Facts:
j_335 Ω:fistu ξ:j_896 η:sagrevem
j_888 Ω:vonol η:pozo Π:j_616
j_122 Ω:fistu η:sagrevem
j_221 Ω:fistu ξ:j_662 η:pozo
j_922 Ω:raston η:gobrum
j_161 Ω:vonol η:pozo
j_207 Ω:vonol η:sagrevem Π:j_141
j_65 Ω:fistu η:dodu
j_437 Ω:modraska ξ:j_542 η:dodu
j_725 Ω:raston η:dodu
j_473 Ω:modraska η:gobrum
j_26 Π:j_711
j_841 Ω:raston η:pozo
j_535 Ω:trapligra ξ:j_317 η:pozo Π:j_628
j_942 Ω:vonol ξ:j_307 η:gobrum Π:j_391
j_425 Ω:trapligra η:pozo
j_400 Ω:trapligra ξ:j_126 η:gobrum Π:j_896
j_987 ξ:j_478
j_80 Ω:raston ξ:j_87 η:sagrevem
j_404 Ω:modraska η:gobrum
j_342 Π:j_27
j_107 Ω:raston η:pozo
j_465 Ω:raston η:sagrevem
j_62 Ω:modraska ξ:j_499 η:gobrum Π:j_611
j_988 ξ:j_813
j_208 Ω:fistu ξ:j_195 η:dodu
j_813 Ω:fistu ξ:j_473 η:pozo Π:j_425
j_490 Ω:fistu ξ:j_952 η:pozo
j_391 Ω:trapligra η:gobrum
j_255 Ω:raston η:pozo
j_817 Ω:fistu η:sagrevem Π:j_546
j_616 Ω:trapligra ξ:j_326 η:sagrevem
j_927 Ω:neredo ξ:j_582 η:dodu
j_863 ξ:j_628
j_916 Ω:vonol η:dodu Π:j_477
j_195 Ω:fistu η:pozo
j_126 Ω:vonol η:gobrum
j_542 Ω:raston ξ:j_889 η:dodu
j_433 Ω:neredo η:pozo
j_722 Ω:neredo ξ:j_151 η:sagrevem Π:j_400
j_662 Ω:raston ξ:j_988 η:pozo
j_591 Ω:raston η:pozo Π:j_530
j_414 Ω:raston η:dodu Π:j_863
j_529 Ω:modraska η:dodu
j_351 Ω:fistu ξ:j_831 η:sagrevem
j_687 Ω:fistu η:pozo
j_670 ξ:j_437
j_896 Ω:fistu ξ:j_122 η:pozo Π:j_301
j_618 Π:j_554
j_326 Ω:fistu η:gobrum Π:j_841
j_613 Ω:neredo η:pozo
j_518 Ω:neredo η:gobrum
j_478 Ω:modraska ξ:j_782 η:pozo
j_422 Ω:vonol η:gobrum Π:j_720
j_745 Ω:fistu η:sagrevem Π:j_539
j_769 Π:j_490
j_248 Ω:fistu η:sagrevem Π:j_618
j_533 Ω:trapligra η:pozo
j_90 Ω:neredo η:gobrum Π:j_650
j_477 Ω:modraska ξ:j_63 η:dodu
j_911 Ω:fistu η:sagrevem Π:j_751
j_751 Ω:fistu η:pozo
j_530 Ω:trapligra η:sagrevem
j_265 Ω:neredo ξ:j_711 η:sagrevem
j_154 Ω:fistu ξ:j_265 η:gobrum Π:j_613
j_571 Ω:vonol ξ:j_208 η:pozo
j_915 Ω:trapligra η:gobrum Π:j_722
j_317 Ω:neredo η:gobrum
j_682 Ω:vonol η:pozo
j_461 Ω:neredo η:dodu Π:j_437
j_609 Ω:trapligra ξ:j_351 η:gobrum
j_319 Π:j_529
j_831 Ω:fistu ξ:j_927 η:pozo
j_58 Ω:trapligra η:dodu
j_63 ξ:j_153
j_700 Ω:fistu ξ:j_593 η:pozo
j_554 Ω:modraska η:gobrum
j_54 Ω:vonol η:gobrum
j_343 Ω:raston η:pozo
j_307 Ω:trapligra ξ:j_722 η:gobrum
j_650 Ω:trapligra η:pozo
j_559 Ω:vonol η:dodu Π:j_422
j_325 Ω:trapligra ξ:j_613 η:pozo
j_24 Ω:vonol η:dodu
j_582 ξ:j_325
j_611 Ω:trapligra η:pozo
j_850 Ω:vonol ξ:j_987 η:dodu
j_952 Ω:trapligra η:dodu Π:j_922
j_546 Π:j_343
j_593 Ω:fistu η:pozo
j_153 Ω:vonol ξ:j_863 η:gobrum Π:j_122
j_499 Ω:trapligra ξ:j_161 η:gobrum
j_6 Ω:fistu η:gobrum
j_151 Ω:raston η:pozo
j_539 Ω:trapligra η:sagrevem Π:j_813
j_820 Ω:vonol η:gobrum
j_711 Ω:vonol ξ:j_850 η:pozo Π:j_888
j_87 Ω:neredo η:dodu Π:j_265
j_782 Ω:raston ξ:j_465 η:pozo
j_261 Ω:modraska ξ:j_942 η:sagrevem Π:j_593
j_293 Ω:neredo η:sagrevem
j_628 Π:j_326
j_713 Ω:trapligra η:sagrevem
j_605 Π:j_820
j_720 Ω:vonol η:gobrum Π:j_889
j_252 Ω:trapligra η:dodu Π:j_414
j_379 Ω:modraska η:pozo Π:j_700
j_301 Π:j_797
j_27 Ω:trapligra η:gobrum
j_889 Ω:fistu η:gobrum Π:j_713
j_212 Ω:raston η:gobrum

Known rows:
[ -6   9  -9 -21  -4 -19  11 -14 -18   9 -15 -12 -19   2   5 -13 -11  -4
  11  15   7  -1 -19  -2 -10  13  -4   0 -16  15  -8  10 -14  14 -25 -10]: j_207
[ -9  11 -23  -3  23 -30  10   7  -5 -27   2 -11   7 -31 -10  10 -19  14
  -6  22  -6 -46  34  12   2  -6  14 -19 -12 -36  32 -15  -1  -6 -18  -6]: j_212
[-26  11 -23  -7   7 -15 -11   9  -1 -10 -19  -6  -3   2   1  -7  -2   6
 -18  22  -4 -24  24  42  -6   0   6 -11 -11  17  28   0   2 -11  -5 -23]: j_126
[  3 -16  38   1 -11  16  -4 -14  -7  14   9 -12 -15   0  -5  -7  -8  -2
  23 -24  27  13 -30 -24   3   5  -3  15   8  -7 -31   0  14  11   4   6]: j_533
[ -8   8   3  10  -3  -7 -16   7   6 -19  14 -14  10   0  -7  -3  -3   7
 -20   8 -18 -23  17  31   4 -14  11  12   1 -11  15  -9   8 -14  -3  -2]: j_63
[  1  12  -6  12 -12 -30  -4  -6 -13  15 -28 -24 -42   2   4 -24 -14 -12
   9   9   4   0 -13  -6 -28  19 -10 -13 -19  28 -15  20 -13 -16 -23 -26]: j_261
[ -1 -18  34  -5 -17  25   5  -5 -15  29  16   4 -15  21   7 -14   2  -3
   9 -26  23  31 -35 -23   6   7  -5  19  21  16 -20  -1  10  30  -2 -10]: j_195
[-18  19 -31  -6   9 -12  11  10  -1  -2 -14  -1  -1  -8   4  -6  -3   3
 -20  26  -3 -21  25  24  -1  -5   1 -17  -3  16  33   4   1  -8   1 -21]: j_54
[ -1 -10  28 -14  -7  34  13 -12 -10  36  15  25  -5  10   1 -10   2  -4
  21 -22  26  23 -39 -30  21 -13  -5  15  11  13 -33  15   3  22   9   6]: j_813
[ 19  -9 -16  58  -6   9 -27  11  52   8 -23  13  16   7  -1  10  24  -2
 -14 -16 -19  21  23   0 -27  10 -21 -32  11  32  -6 -16 -16 -35  15   8]: j_477
[ -3 -10  26 -28   5  35  19 -38 -14  14  25  11 -11 -17   3  16   2 -15
  36  -9  26  22 -36 -53  14   8  12  14   2  -4 -27   9  14  14  23  35]: j_325
[ -7  15 -13  10   5  -3  -6  14   7 -17  22   0   5  -9  -4   3  -9   1
 -18  19 -20 -21  10   5   7 -10  15  10   1 -23  12   6   1 -12  -3  -1]: j_769
[ 18 -14  43  22 -21   9 -21   0  -4  23 -21 -21 -22   1   3 -23   8  -8
  19 -41  30  37  -8 -12 -11   5 -18  17  15   5 -30   9  13 -13  14  -5]: j_490
[  0  14   9 -18 -25  -6   4  -9 -22  14  -2 -16 -23  15   5 -17  -2 -15
   0  12   0   6 -19   2   0   5  -3  17 -10  14  -7  34  -4   5 -12  -6]: j_911
[ -3  20  -7   7  -7   4  -5  13 -12 -25  13 -11  -7  -7  16  21   7 -31
 -21 -49 -28 -35  11   8   1 -17  12 -12 -19 -19  45 -16  12   8  22   3]: j_797
[ 14  -8 -41 -48  13   9  49  -8 -45   6 -10  -6 -10  41  22   0   9 -31
  46 -27  -4 -10 -16  14  24  18 -13 -10 -15  -3  14   7 -30  37  -6 -26]: j_722
[-16  21 -29 -10  10 -15  14  10   1   3 -17   4   4 -10   0  -6  -1  11
 -23  34  -2 -14  26  24  -5  -2   1 -16  -6  18  25   9   4 -14  -5 -18]: j_720

Rows:
No name comes twice in this set of rows, the named rows included.
[  4 -16  -4  31 -18  23 -41  10  38  -5   6  10  30  37  -4  12  25   0
 -26  -6 -35  22   0  18  -2  -7  -7  11  18  18  -5  -5  -4 -16  19  17]  j_208
[  2 -15  13 -17  33   9  22 -29 -17   0   8  24  -1 -34 -18  18 -20  13
  55 -18  32  -8 -31 -49  16   0  12 -11 -11 -37 -37 -20  -7  31  -1  26]  j_151
[ 10 -11 -10  28 -12  29 -25  11  36  -1   7  20  34  23   0  15  28  -9
 -22  -2 -33  23   4   1   1  -3  -3   5  16  15  -6   1 -14 -12  25  23]  j_65
[-34  26 -40 -18  13   6  38 -10   2  16   6  25  -6 -14  -4  10  10 -11
 -14  34   0 -32  12   0  13 -22  12 -33 -18  32  26  20   1 -12  11  -5]  j_473
[  5  24 -24  24  -9  -7  -4  24  -8 -18   5 -39 -29   8  16   5   6 -45
  -1 -17 -24 -36  29  30  -2  -4   3   5   0 -22  42   8   6 -28  12 -40]  j_400
[ -8   3  18 -19 -32 -11  -7 -18 -23  13  -7 -29 -22  24   9 -17   3  -8
  -2   5   4   1 -12  29  -1   0  -7  19 -13  21 -10  19   1  -2 -16  -9]  j_351
[ 20 -21 -21  30  18  -7  -9  15  37 -23  26  28  47  -3 -13  33 -12  30
 -18  -9 -30 -12   9 -16  -2   3  11 -24   8 -24   0 -58 -22  20 -13  28]  j_542
[ -3 -20 -16  38  -2  10 -33  -1  47   2  -6  16  26  21  -9  16  25  13
 -19 -13 -20   8   5  14 -21   5 -10 -30   9  37   0 -31 -15 -24  14  19]  j_437
[-22  15  -8  -9 -15  -2  -9  10   4   2  -2 -17  -3  15   7 -12  13  -1
 -31  28  -4 -12  19  51   5 -13   0  17   0  18  28  21  18 -21   0 -15]  j_326
[  2 -27   9 -59  33  35  31 -40 -32   7 -14  17  13 -22  23  19  11   3
  42  -7  29  55 -17 -43   2  46  -8   2   3   3 -10   8   9  24  29  36]  j_613
[ -9 -22  29  -1 -18  26 -33  -8 -19   4   0 -21 -39  35  23  -3   9 -29
  22 -68   6  17 -41   1  -6  13  -2  21   3   6 -10 -10  12  20  26 -11]  j_896

Now the same elements, written a new way:
Known rows:
[-10  -8  18   3  22  -2  15 -13  15  -9   5   0  -3  -2 -10 -12 -25  -5
   4  -4   3   9  -8  14  -9  -1 -15   9   8   1  23  22  21   2  16   8
  -5  34   9 -14  11 -18   4   2  -6   6  -2  15]: j_533
[-16  -8   9   8  22  -1  12 -13   9 -15  15   0  -6   0 -18  -6 -20  -6
   8  -8  10   4  -2  11 -10   6 -15   3  23  -4  20  18   2  -3   3  -4
  -6  35   4 -22   8 -14   0   5  -3   8  -8  10]: j_831
[  8 -13  22   3  14 -35  21 -12   3 -23   3   9  -7   3 -12   0   3   2
 -13 -17   0  -4  -3  10   3  -3 -23  22  -7  -4   1  35   3  -3  17 -14
  -3  27 -11  -5  -8 -17  18  18   0   4  -8  10]: j_293
[ -7  -9  22   5  19 -15  20 -19   9 -12   0   6  -7  -1 -13  -9 -14   0
  -4 -10   2  10  -5  12  -3  -9 -16  13  -4   3  15  24  17   1  16   3
  -3  32   4  -7  -2 -14   6   6  -5   2  -4  12]: j_27
[ -9 -12  15   2  20   0  14 -10  13 -10  13  -1  -2  -1 -13  -8 -22  -4
   6  -6   4   6  -7  16  -7   5 -21   5  15  -4  28  24  13  -3  10   1
  -2  33   7 -16   3 -15   8   0   1  10  -2  12]: j_433
[  4  -6  20  -5   7 -16   4 -14   2 -26   4   5   0   2  -9  -6   3   2
  -6  -6   2   3   4  19  -3  -1 -25  10   3 -10  15  35   0  -3  -1   9
   4  13 -10 -14  13 -25  22  15  -1  11  -3  13]: j_87
[ -2 -14  20  -1  15 -12  19 -14  10 -14  10  -2 -14  -4 -16  -6 -10   2
  -7 -10   3   4  -6  14  -1  -7 -14  14   2  -2  23  23  16 -11   5   0
   6  33   0  -4  -9  -8  15  10  -5   8  -3   6]: j_126
[ -7  -8  21   1  18 -16  13 -22  14 -14   2   2  -5  -4 -11  -9 -14   0
  -3  -5  -3   4  -3  13  -1 -16 -12  18   3   4  19  22  19   3   6   5
  -3  28   3  -7  -8 -13   8  10  -6  -2  -4   9]: j_609
[  1  -4  24  -3   8 -17  10 -19   3 -22  -9   5   0   3  -7 -12  -1   0
  -7  -4   2   9   2  19  -4  -3 -21  14 -11  -4  10  35  12   3  13  18
   0  17  -7 -11  23 -28  17  13  -8   8  -1  22]: j_542
[  3  -5  20   9  15 -35  16 -16   1 -28   7  13 -11   2 -16   0   2   2
 -15 -19   5  -6   1   3  -2  -3 -18  19   3  -4  -7  31  -8  -3   7 -19
  -8  28 -14 -11  -3 -17  10  22  -2   2 -14   5]: j_817
[-15  -8  10   8  21  -1  12 -13   9 -16  15   0  -6   0 -18  -6 -21  -6
   9  -7  11   3  -2  11 -10   6 -15   2  23  -3  20  18   3  -4   2  -3
  -6  36   4 -22   7 -14   0   6  -4   8  -7  10]: j_195
[-12 -11  19  10  27  -2  24 -12   7  -5   0   4  -7   4 -12 -10 -29  -8
   3  -9  12  19  -7  16  -9  13 -19   5  -6  -3  17  24  15   1  33   3
  -4  40  12 -16  22 -16   0  -6  -6  13  -3  20]: j_325
[-10  -5  24  -4  20 -12  18   9  19   1  10   3  -3  12 -26 -27 -27   6
  -3  15   0  17  -2  10 -11   7 -18  28  26  14   8  21  14   5   9 -13
  -2  32   7 -13  11 -22   8   8  -6   1  -8   9]: j_546
[-10  -4  14   5  18 -15   9 -21   9 -21  14   5  -9  -3 -18  -4 -10   0
  -1 -10   4  -1   1   8  -4 -11 -12  11  20  -1  14  20  -2  -3 -10  -6
  -4  29  -2 -14 -10 -12   5  14  -2   1 -10   0]: j_154
[  2  -8  19  -1   8 -15  12 -13  -4 -23   0   6  -2   6 -12  -6   3  -1
  -4 -10   9   8   4  20  -3   9 -27   7  -4 -12  10  36  -2  -5  12   6
   2  18  -8 -15  19 -23  20  10   0  15  -3  17]: j_927
[-11  -9  23  -5  21 -12  21   9  18   0   8   0  -3  13 -27 -27 -25   6
   2  14   2  17  -1  12  -9  10 -17  28  24  14   9  19  16   5  13 -14
  -2  33   5 -11   9 -22   7   9  -8   1  -6  14]: j_988
[-15  -6   8   3  19  -2   7 -15  15 -18  18  -3  -3  -4 -16  -7 -19  -4
  11  -4   5  -3  -2  11  -9  -3 -13   6  32  -2  24  16   6  -2  -8  -1
  -6  31   2 -21   1 -15   2  10  -4   4  -7   7]: j_700

Rows:
No name comes twice in this set of rows, the named rows included.
[  1  -3  22  -2   7 -16  11 -18   2 -24  -6   5   0   2  -8 -11   1   0
  -5  -5   4   6   2  18  -6  -3 -21  11  -6  -4   9  34  10   2  10  15
  -1  17  -8 -12  22 -27  15  14  -6   8  -2  21]  j_58
[  8 -13  22   1  15 -37  18 -14   6 -23   4   7  -7   2 -12   0   2   2
 -13 -14  -2  -6  -2  10   5  -5 -22  25  -3  -4   3  33   4  -3  12 -13
  -3  25 -12  -5 -11 -17  20  20  -1   3  -8   9]  j_265
[ -1 -12  22   2  18 -13  21 -12   8 -12   9   2 -16  -2 -16  -6 -12   1
 -10 -11   5   9  -5  12  -3  -4 -15  13  -2  -5  21  24  13 -11   9  -1
   7  34   3  -5  -3  -7  14   7  -3  10  -4   5]  j_153
[-14  -7   9   6  21  -2   9 -14  12 -17  16  -1  -4  -2 -18  -7 -20  -5
  10  -6   8   0  -2  12  -9   1 -14   4  27  -2  22  17   4  -3  -4  -2
  -7  34   3 -21   4 -14   0   8  -3   6  -8   9]  j_593
[  4 -14  30  14  24 -36  37 -13  -5 -12 -14  16 -14  11 -12  -4  -9  -3
 -18 -23  12  17  -3  12   1  14 -24  20 -38  -4 -12  39   5   1  55 -11
  -5  37  -3  -4  19 -18   9   7  -8  12  -7  22]  j_465
[  2   0  24  -1   9 -16   9 -17   2 -23  -5   7  -1   2  -7 -12  -2   1
  -9  -4   3   9   3  16  -7  -4 -21  11  -6  -6   8  35   8   2   7  15
   0  16  -7 -13  24 -27  17  13  -5   9  -3  17]  j_252
[ -1 -12  22   0  17 -12  17 -13  11 -13  11   0 -14  -3 -16  -6 -11   1
  -9  -9   2   6  -5  13  -3  -8 -14  14   1  -4  23  23  14 -10   3  -1
   6  32   2  -5  -7  -7  15   9  -3   8  -4   3]  j_942
[  7  -6  23  -6   4 -12  11 -10   1 -24   4   2  -8   0 -12  -9   4   4
 -12  -7   5   5   0  17  -7   2 -22  10  -3 -12  15  35   7 -10   2  11
   8  19 -10  -9  21 -20  23  15  -4  15  -2  14]  j_916
[  7  -6  25  -5   5 -11   7 -10   0 -23   4   2  -8  -2 -12 -10   3   2
 -10  -8   4   7   2  14  -8   0 -21   8  -3 -11  13  35   7 -13   3   9
   8  18  -8  -9  22 -22  25  16  -3  17  -1  12]  j_559
[-11  -7  22  -7  20 -13  17   7  21  -2   9  -1  -2  12 -27 -26 -24   6
   2  16  -1  13  -1  12  -8   6 -16  30  28  16  11  18  17   5   6 -11
  -1  31   5 -13   5 -21   9  11  -8  -1  -5  13]  j_63
[ 12 -11  21   7  24 -38  23  -8   5 -27   3  15  -9   2 -15   2  -5   3
 -18 -23   1   5   2   7  -2   4 -18  22 -14  -9   0  38  -5   0  19 -12
   2  24 -11  -5  -3 -16  18  12   3   5 -10   7]  j_722
[-12 -13  21  12  29  -1  27 -10   7  -2  -3   6  -7   6 -11 -11 -31 -10
   2 -10  12  24  -7  18  -9  16 -21   4 -14  -3  17  26  17   2  41   4
  -3  41  15 -15  27 -17   1  -9  -7  15  -2  23]  j_782
[ -4 -10  21   5  20 -13  17 -15   7 -12   9   8  -7   1 -14  -6 -12  -1
  -5 -12   3   9  -4  13  -2  -4 -20  10   3  -4  19  26   6  -4  10  -5
   1  31   4 -10  -7 -12  11   3   3   6  -6   4]  j_90
[-18  -2  11   6  25   0  15 -12   3 -12  19   8 -12   6 -10  -4 -26 -10
   1  -6  14   6  -5  19 -13   7 -18   5  21  -1  19  28  -8   0   4  -7
  -3  40   8 -17  16 -16  -2   2  -9  16 -10   6]  j_813
[  5  -7  24  -1  15 -38  17 -20  10 -23  -1   5  -8   1  -5  -3  -1   2
 -16  -7  -6  -8  -3  12   3 -16 -16  32  -6   4   0  32  12   5   9  -4
  -6  24 -10  -3  -7 -19  16  25 -10  -2  -8  11]  j_616

